Below are the code and all the weights of a small trained network. Each question names an input and a class and asks about switching units off, where a switched-off unit gives its printed mean instead of its output.

import numpy as np


def w(rows, s, z=0):
    codes = np.array(rows[::2]) - 128.0
    scale = np.full(codes.shape[1], s)
    scale[-1] = z or s
    return codes * scale


def norm(h):
    return h / np.sqrt((h * h).mean(-1, keepdims=True) + 1e-5)


def f(y):
    return np.maximum(y, 0)


def log_softmax(a):
    a = a - a.max(-1, keepdims=True)
    return a - np.log(np.exp(a).sum(-1, keepdims=True))


def net(x, mask):
    res = np.array(x, float).reshape(1, 4) / 4 @ E
    u = 0
    for l in range(3):
        y = f(norm(res) @ A[l][:, :-1].T + A[l][:, -1])
        res = res + np.where(mask[u : u + 10], y, B[l][:, -1]) @ B[l][:, :-1]
        u += 10
    return log_softmax(norm(res)[-1] @ U[:, :-1].T + U[:, -1])


A, B = {}, {}
E = w([
[131,126,127],'x0',
[59,239,69],'x1',
[217,217,150],'x2',
[207,114,2],'x3',
],0.0048)
A[0] = w([
[216,187,170,2],'L0N1',
[143,219,156,87],'L0N2',
[175,113,191,183],'L0N3',
[131,129,102,59],'L0N4',
[97,30,109,100],'L0N5',
[30,119,63,132],'L0N6',
[195,177,180,15],'L0N7',
[208,252,146,112],'L0N8',
[66,201,174,116],'L0N9',
[143,183,107,162],'L0N10',
],0.011,0.0067)
B[0] = w([
[71,210,214,159],'L0N1',
[58,82,201,195],'L0N2',
[123,63,105,227],'L0N3',
[133,115,147,128],'L0N4',
[82,55,134,181],'L0N5',
[16,144,149,199],'L0N6',
[59,124,244,153],'L0N7',
[54,138,153,255],'L0N8',
[162,122,2,213],'L0N9',
[78,153,107,208],'L0N10',
],0.0076,0.0062)
A[1] = w([
[198,181,160,254],'L1N1',
[159,208,172,202],'L1N2',
[80,116,232,145],'L1N3',
[249,74,183,117],'L1N4',
[148,163,15,137],'L1N5',
[107,136,115,14],'L1N6',
[200,167,67,30],'L1N7',
[154,197,183,145],'L1N8',
[88,177,112,142],'L1N9',
[54,106,85,215],'L1N10',
],0.012,0.0049)
B[1] = w([
[65,2,120,142],'L1N1',
[34,33,123,154],'L1N2',
[212,119,84,202],'L1N3',
[149,49,200,157],'L1N4',
[219,155,139,161],'L1N5',
[105,144,144,128],'L1N6',
[141,185,83,131],'L1N7',
[71,49,135,146],'L1N8',
[202,118,150,186],'L1N9',
[172,124,209,246],'L1N10',
],0.0084,0.011)
A[2] = w([
[74,245,116,95],'L2N1',
[51,123,80,139],'L2N2',
[102,252,125,125],'L2N3',
[75,79,34,124],'L2N4',
[102,199,149,45],'L2N5',
[98,125,37,87],'L2N6',
[93,119,146,97],'L2N7',
[41,89,112,88],'L2N8',
[166,66,103,201],'L2N9',
[169,122,220,253],'L2N10',
],0.011,0.005)
B[2] = w([
[224,2,165,155],'L2N1',
[153,9,157,138],'L2N2',
[197,33,116,158],'L2N3',
[110,218,166,134],'L2N4',
[158,93,193,143],'L2N5',
[167,78,110,128],'L2N6',
[112,145,117,143],'L2N7',
[79,187,213,148],'L2N8',
[108,238,98,178],'L2N9',
[151,228,114,246],'L2N10',
],0.0078,0.013)
U = w([
[206,28,149,131],'0',
[22,108,154,197],'1',
[170,152,146,199],'2',
[174,168,82,228],'3',
[146,179,116,36],'4',
[72,120,22,1],'5',
[69,117,7,6],'6',
[81,121,47,3],'7',
],0.019,0.0096)

Each question gives the input, the list of numbers given to net, and the class t.
The units are the neurons (one row each of A and B). Each row of codes is followed by its name. A weight is (code - 128) times the scale printed after its matrix; where a second scale follows, it is the last column's (A, B and U).
mask holds one flag per neuron, layer by layer. A switched-off neuron (its flag False) gives its mean, the last column of its row in B, instead of its output. The means were averaged over made-up inputs and are rounded, as every weight is.
A unit's drop is (log p(t) with every unit on - log p(t) with that unit switched off) / (log p(t) with every unit on - log p(t) with every unit switched off).
unit that matters most: the unit with the biggest drop
top k neurons: the k neurons with the biggest drops, biggest first
k most important neurons of layer l: the k neurons of layer l with the biggest drops, biggest first
drop when u is switched off: that unit's drop, to one decimal
input [3,6,-3,-8], class 3: top neuron => L1N10
input [4,5,-5,0], class 0: 2 most important neurons of layer 0 => L0N6, L0N3
input [-3,-5,3,6], class 3: top 2 neurons => L2N9, L0N2
input [-7,5,-3,-7], class 2: top 3 neurons => L1N10, L1N9, L0N8
input [-3,2,-5,4], class 1: 2 most important neurons of layer 0 => L0N6, L0N5
input [-8,4,-8,7], class 1: top 3 neurons => L0N6, L1N3, L0N5
input [4,-3,4,-2], class 1: top 2 neurons => L0N1, L0N7
input [-4,6,-7,6], class 1: top 3 neurons => L0N6, L0N9, L2N8
input [5,6,5,-2], class 0: top 2 neurons => L0N9, L1N4
input [5,0,-5,6], class 3: 2 most important neurons of layer 1 => L1N10, L1N2
input [-4,-2,8,2], class 1: top 2 neurons => L0N1, L1N2
input [0,0,6,-3], class 1: 2 most important neurons of layer 0 => L0N1, L0N7
input [-5,7,6,7], class 0: 2 most important neurons of layer 0 => L0N10, L0N8
input [-5,-3,8,7], class 1: unit that matters most => L0N9
input [-3,8,7,-3], class 0: 2 most important neurons of layer 2 => L2N1, L2N3
input [-5,-6,7,-5], class 1: 4 most important neurons of layer 0 => L0N1, L0N7, L0N9, L0N5
input [-2,6,-6,1], class 0: 2 most important neurons of layer 0 => L0N6, L0N3
input [-3,2,-8,8], class 1: top 3 neurons => L0N6, L0N5, L1N3
input [1,-5,-2,8], class 3: 2 most important neurons of layer 2 => L2N9, L2N1
input [2,8,3,-6], class 0: unit that matters most => L0N9
input [4,-1,-4,-8], class 3: 2 most important neurons of layer 1 => L1N3, L1N2
input [-1,6,7,3], class 1: 2 most important neurons of layer 1 => L1N2, L1N8
input [-1,5,8,-2], class 1: 2 most important neurons of layer 1 => L1N2, L1N8
input [-6,0,0,-7], class 3: drop when L2N10 is switched off => 0.1
input [6,-4,1,-7], class 3: drop when L0N8 is switched off => -0.2
input [6,8,1,6], class 0: drop when L2N3 is switched off => 0.1
input [3,8,-4,-3], class 0: drop when L1N5 is switched off => 0.0
input [-1,0,4,-8], class 3: most important neuron of layer 0 => L0N9
